[128 = 0]

[126 130 152 118 136 154  94 118 138 105 142 135 126 111 114 195 122 129
 112 129 151 115 105 236] | q625, <48>
[126 130 134 142 123 135 115 111 126 100  65 128 105 121 123 166 127  98
  82 130 146 102 114 167] | q310, <48>
[100 103 112 122 147 112 159 140 147 116 112  76 126 116 118 159 110 124
 140 126 134  96  95 152] | q625, <45>
[ 58 145 178 192 148  91 110 200 136 106  96 100  91 103  93 249 115 104
  82 140 189  67  52 252] | q124, <45>
[150 117  99 147 136 129 166 102 124 134 133 117 128 130 118 111 122 127
 136 101 129  99 112  89] | q124, <45>
[110 133 150 138 125 121  56 126 136 124 156 125 143 105 107 178 114 132
 134 124 139 110  96 208] | q625, <48>
[ 83 141 110 149 122 108 124 144 153 118 117  68 118 118  96 178 112  99
 115 137 167  84  95 134] | q310, <45>
[117 114 187 173 157 109 102 135 137 100 119 139 124  91 111 206 105 100
 108 118 141 102  81 252] | Q483, <48>
[117 127 131 162 156 113 111 149 126 115 129 140 149 106 104 172 101 135
 117 114 164 137 136 203] | Q483, <48>
[ 43 122 140 145 131 135  97 139 154 118 159  78 173  97  92 197 111 149
 124 128 154 118 119 217] | q310, <48>
[144 135 140 139 110 126 158 155 129 111 117  87  99 130 114 168 129 110
 117 135 165  78 115 152] | q310, <45>
[126 121 154 136 141 152 110 136 124 142 137 127 143 117 105 135 137 128
 148 143 153  77 128 182] | Q483, <48>
[ 66 120 123 142 119  94  87 111 142 127 130 100 147 109 118 194 107 116
 128 129 137  97  81 135] | q310, <48>
[ 73 116 157 160 117 104 104 110 140 120 117 132 117 134 134 198 124 116
 128 154 141 100  81 186] | q310, <48>
[152 129 147 130 144 118 118 146 134 137 128 121 134 118 106 154 131 121
 133 144 138 109 126 155] | Q483, <48>
[ 80 112 164 154 146 103 153 151 122 145 114 120 103 116 104 163 126 124
 124 126 112 110 112 223] | Q483, <45>
[ 95 145 136 148 144  75  70 161  90 135 138 106 128 111  94 190 110 136
 121 108 137  97  81 233] | q625, <45>
[ 77 122 159 171 136 122  97 126 140 103 109 126 114 110 145 172 126  99
 103 143 121 122  86 245] | q310, <48>
[150 125 135 120 131 124 109  84 125 112 121 143 122 113 136 159 132 101
 134 124 134 100 121 138] | q124, <48>
[121 127 124 138 143 128 116 126 133 118 144 145 145 112  98 181 135 114
 120 129 136 101 106 201] | q625, <48>
[ 97 109 141 158 132 124 114 118 150 101 109 103 139 115 119 182 121 105
 117 150 164  95  80 212] | q310, <48>
[ 73 130 159 157 150 119 148 155 118 117 116 101 141 116 108 154 118 109
 117 122 106  95 118 165] | Q483, <45>
[104 131 115 142 116 106 102 114 143 103 131  81  92 137 118 131 115 116
 134 137 144 104 111 150] | q124, <45>
[103 124 108 135 161 112 151 156 113 121  83 115 148 148 103 150  98 120
 116 102 126 106 108 172] | q625, <45>
[129 129 174 145 155 100 156 151 112 125 101 143 110 117 117 149 134 108
 127 123 135 117 147 182] | Q483, <45>
[112 131 157 153 139 108 117 174 154 117 102  98 126  91  91 192 108  88
  88 163 161  44  99 212] | q124, <45>
[ 85 128 126 145 127 106 143 161 113 117 110  92 133  82 103 165 105 114
 110 114 147  73 103 186] | q625, <45>
[ 97 128 142 137 152  78 129 163 122 135 138 124 109 147 117 126 121 144
 128 115 105 134  99 196] | q625, <45>
[ 87 134 124 151 140 133 133 131 135 105 124 122 142 123 113 167 116 110
 119 139 139  90  78 153] | q310, <48>
[103 133  46 174 152  94 145 145 133 125 118 104 161 112 102 159  90 117
 107 132 131 105 110 189] | q625, <45>
[ 87 121 127 154 127 160 108 121 141  68 116 110 110 120 124 180 170  88
 126 129 166  96  87 220] | q310, <48>
[135 135 122 127 122 124 151 132 117 139 113 147 129 135  98 131 115 135
 117 121 133 130 122 121] | q625, <45>
[ 82 134 122 154 148  80 112 165 137 134 132 100 135 111 112 182 113 131
 126 107 125 116  93 160] | q625, <45>
[119 129  95 160 115 169 121 110 150  95  89 115 125 113 134 170  97  81
 127 121 136  83  99 140] | q124, <48>
[126 127 148 140 124 134 145 145 145 108 122 117 168 130 110 188 133 113
 130 146 136 112 110 175] | q310, <48>
[131 126 146 131 141 124  95 150 147 118 146 125 158 103  89 185 118 138
 142 117 143 127 123 208] | q625, <48>
[102 121 149 141 134 116  82 111 127 125 121 141 115 117 114 125 132 119
 134 113 125 112  88 226] | q625, <48>
[ 53 127 143 161 113  98 175 131 134 105 105  86 105 117 130 163 129  97
 116 152 166  56 110 172] | q310, <45>
[ 81 135 106 148 117 109 113 127 143 124 131 103 100 108 113 168  94 115
  89 124 138  92  85 156] | q310, <45>
[228 133  73 131 115 145 100  71 142 110 130 127 132 127 123 126 162 102
 134 104 135 108 117 145] | q124, <48>
[ 95 136 149 162 172 127 129 152 117 130 128 107 134 114 107 174 110 127
 129 124 157  98 102 150] | q124, <45>
[ 30 122 133 181 154 108  95 172 147 124 125  77 158 101  78 234 106 120
 115 138 167  79  69 220] | q124, <45>
[128 127 184 113 113 130 107  95 139 110 102 120 136 119 104 162 145 121
 111 138 152  85 124 153] | q310, <48>

[105 132 144 145 106 137 119 104 131 116 129 128 126 140 138 133 136 130
 121 123 104 127 100 139] | (87), H
[136 163 158 137 141 137 126 126 127 132 153 121 121 139 131 175 150 130
 128 140 120 111 191 110] | (81), U
[109 134 120 119 121 135 112 113 121 117 148 134 117 141 165 129 158 120
 134 121 126 119  59 114] | (87), N
[120 175 152 135 119 140 112 131 126 127 153 133 121 115 130 136 158 118
 142 127 124 120 118 122] | (87), N
[113 159 131 142 123 137 116 107 117 112 148 134 123 127 143 128 166 123
 142 127 124 119  99 121] | (87), N
[116 112 141 152 111 145 137 104 139 124 120 122 125 148 153 122 109 137
 107 139 111 124 107 127] | (82), H
[112 125 167 160 108 152 120 106 142 113 134 129 129 146 129 142 126 134
 114 141  98 122 145 121] | (82), H
[133 150 158 138 140 142 134 121 133 100 160 125 117 130 140 138 142 136
 126 141 126 115 170  91] | (82), U
[118 161 149 135 131 135 104 115 124 109 159 120 120 142 132 163 166 123
 137 130 117 114 146 113] | (87), U
[129 157 145 142 119 151 104 125 126 153 132 135 128 123 152 127 143 126
 141 142 140  85 114 108] | (79), N
[113 145 149 138 127 148 120 121 138 104 159 138 113 125 144 119 153 131
 127 138 134 108 110  97] | (82), N
[131 154 146 148 139 138 138 112 128 104 156 119 120 132 147 128 146 137
 126 141 131 109 150  96] | (82), U
[118 156 145 149 104 140 113 110 126 125 156 128 125 125 142 134 164 125
 138 127 127 120 111 117] | (87), N
[102 137 141 160 107 139 116 101 115 127 132 124 127 142 125 131 142 132
 129 121  99 120 113 142] | (87), H
[110 154 137 143 115 137 106 110 119 124 152 128 127 127 142 133 173 123
 141 128 126 115  99 119] | (87), N
[130 150 149 157 113 144 140 108 135 116 160 129 121 124 148 115 157 135
 128 145 136 107 123 105] | (82), N
[126 152 142 148 115 141 126 110 126 132 153 126 122 110 144 114 160 132
 139 138 138 102 108 105] | (82), N
[126 166 135 150 123 150 118 113 122 163 146 133 117 142 148 148 170 119
 135 138 137  84 121 109] | (81), N
[129 152 158 133 130 145 101 124 128 120 148 119 125 133 135 147 135 135
 129 142 120  94 160  98] | (79), U
[123 153 129 149 129 139 126 115 126 155 146 136 118 132 141 143 176 121
 127 137 141  85 120 115] | (81), N
[108 121 143 151 106 146 126 101 145 133 131 129 127 143 143 134 128 130
 110 141 121 113 105 123] | (82), H
[108 142 153 158 110 139 109 114 124 147 123 128 129 150 126 168 145 121
 128 110  94 115 134 149] | (87), H
[136 154 156 143 131 140 117 113 133 143 150 116 121 136 135 158 144 133
 134 143 130  98 169 101] | (79), U
[127 157 147 159 107 149 127 110 134 124 159 136 120 117 152 108 161 135
 133 140 136  97  93 109] | (82), N
[115 145 164 165 115 132 119 108 121 152 153 116 127 143  98 176 159 124
 135 115  93 121 177 150] | (87), H
[134 170 156 149 137 132 121 116 115 113 163 118 124 125 135 142 167 131
 154 125 117 121 154 121] | (87), U
[122 152 145 144 123 146 138 117 134 103 160 138 119 117 160  98 150 134
 129 136 136 122  93 106] | (82), N
[106 133 155 148 110 139 109 105 130 131 131 119 126 152 127 168 139 128
 124 130  95 122 145 138] | (87), H
[119 146 144 152 119 157 125 108 140 114 159 133 118 127 150 117 158 127
 120 142 137 102 111  97] | (82), N
[131 162 144 149 123 140 125 115 118 126 160 133 120 128 140 131 175 125
 135 130 126 111 112 120] | (87), N
[129 162 149 136 134 135 116 117 117 137 157 120 120 136 141 165 155 131
 141 135 125 109 166 113] | (87), U
[125 146 138 148 114 150 128 107 137 114 158 143 116 127 163 111 143 134
 121 142 142 105  84 101] | (82), N
[109 162 138 137 115 135 104 105 120 130 159 126 119 128 141 144 184 119
 141 127 129 113 100 112] | (87), N
[110 149 168 164 103 137 124 106 124 142 131 127 128 149 147 152 135 134
 131 124  82 122 123 156] | (87), H
[119 165 141 148 121 139 125 110 116 134 157 128 121 123 142 127 171 132
 142 128 137 111 110 115] | (87), N
[135 156 173 155 137 139 137 121 127 100 167 121 125 118 127 122 149 137
 138 140 124 115 180 104] | (82), U
[115 127 152 165 117 137 137 103 133 129 132 115 128 146 133 134 123 136
 123 134 110 114 142 129] | (82), H
[129 138 152 147 139 144 133 116 133  72 155 131 121 128 140 128 139 136
 125 145 120 105 159  95] | (82), U
[121 151 127 144 146 133 126  99 118  83 159 119 125 141 153 142 155 132
 131 139 122 101 150  93] | (82), U
[113 161 142 149 112 142 107 112 123 126 156 137 120 118 132 131 182 128
 142 126 127 115 101 116] | (87), N
[126 153 147 146 120 146 126 116 138 113 171 133 112 126 144 127 161 131
 121 150 135 112 125  99] | (82), N
[104 138 141 144 107 142 116 102 128 142 131 133 126 160 145 159 146 124
 115 121 103 120  98 144] | (87), H
[126 159 146 142 116 136 121 118 126 125 153 127 122 124 145 131 159 128
 144 129 128 119 110 113] | (87), N
[126 166 148 148 130 138 125 128 126 160 155 135 122 123 133 155 167 122
 133 140 129 101 136 134] | (81), N
[107 141 144 151 113 138 118 101 124 146 131 126 121 158 138 161 152 125
 124 122  96 121 122 147] | (87), H
[123 164 135 143 126 140 120 111 120 146 157 133 117 134 149 147 180 122
 136 127 136  99 109 117] | (87), N
[126 160 132 156 127 143 137 115 117 157 135 137 120 128 162 126 160 131
 136 132 146 104  96 124] | (81), N
[119 140 159 152 107 155 108 106 134 145 132 121 129 142 131 153 133 132
 125 141 111  96 147 119] | (79), H
[134 155 167 152 136 143 139 116 139 105 170 120 120 126 141 137 150 138
 122 145 125 110 172 101] | (82), U
[126 128 152 148  89 149 113 110 139 155 118 119 126 159 142 159 108 135
 113 150 111  95 148 124] | (79), H
[132 156 154 142 138 144 129 119 121 140 141 116 125 147 154 155 122 134
 136 138 118  96 162 108] | (79), U
[133 158 151 152 117 159 107 125 129 140 147 135 126 118 143 122 146 128
 144 140 134  86 122  96] | (79), N
[124 147 145 158 111 152 124 107 135 116 154 135 121 116 141 104 147 132
 131 137 134 107 105 101] | (82), N
[135 164 159 151 139 142 123 127 121 130 160 129 127 131 135 140 142 131
 143 138 126  95 170 116] | (79), U
[127 158 143 131 136 132 123 120 119 130 144 123 121 142 147 164 149 127
 140 125 127 120 146 126] | (87), U
[123 140 137 142 122 151 126 111 138 117 143 138 121 118 165 110 139 132
 125 136 138 111  86 105] | (82), N
[133 156 150 125 137 141 104 129 124 119 143 119 124 130 145 151 132 132
 137 140 126 101 162  99] | (79), U
[132 144 154 130 131 135 131 120 141  93 158 117 125 129 140 138 130 139
 120 141 128 139 152  97] | (82), U

[136 170 135 136 134 141 129 143 164 134 137 121 139 119 123 106 128 163
 136 123 135 111 107 104] | R, q802
[126 166 121  94 126 109 135 129 123 128 126 133 102 114 129 148 122 126
 119 169 124 156 129 126] | D, q350
[133 123 114 136 112 137 148 143 142 135 130 106 137 138 134 110 138 163
 130  62 129 102 120 130] | L, q802
[116 150 121 123 128 125 127 113 138 121 127 151 124 131 127 146 124  95
 126 180 114 113 122 114] | R, q350
[140 132 122 109 117 122 138 152 146 142 129 109 136 126 140 115 141 146
 139  95 121 114 129 124] | L, q802
[123 160 121 135 127 142 170 164 116 131 138 123 129 128 130 143 126 163
 131  89 108 158 138 119] | S, q802
[134 149 134 152 139 152 141 163 119 122 133 122 143 122 131 133 125 161
 126  92 127 149 129 119] | D, q802
[132 124 124 122 125 132 142 143 136 135 129 108 141 119 120 123 136 155
 128  96 136 120 127 123] | L, q802
[140 131 118 137 108 128 163 155 130 129 134 115 137 116 138 102 136 177
 141  65 123 121 138 125] | L, q802
[132 181 131  69 135 114 123 128 157 133 127 130 125 120 126 141 127 103
 117 176 136 128 116 108] | D, q350
[129 136 117  72 135 118 114 110 127 134 126 148 131 115 129 138 133 120
 128 163 120 152 129 132] | S, q350
[116 164 126 130 123 145 144 139 115 140 138 111 128 120 119 126 134 173
 125  69 126 152 121 134] | D, q802
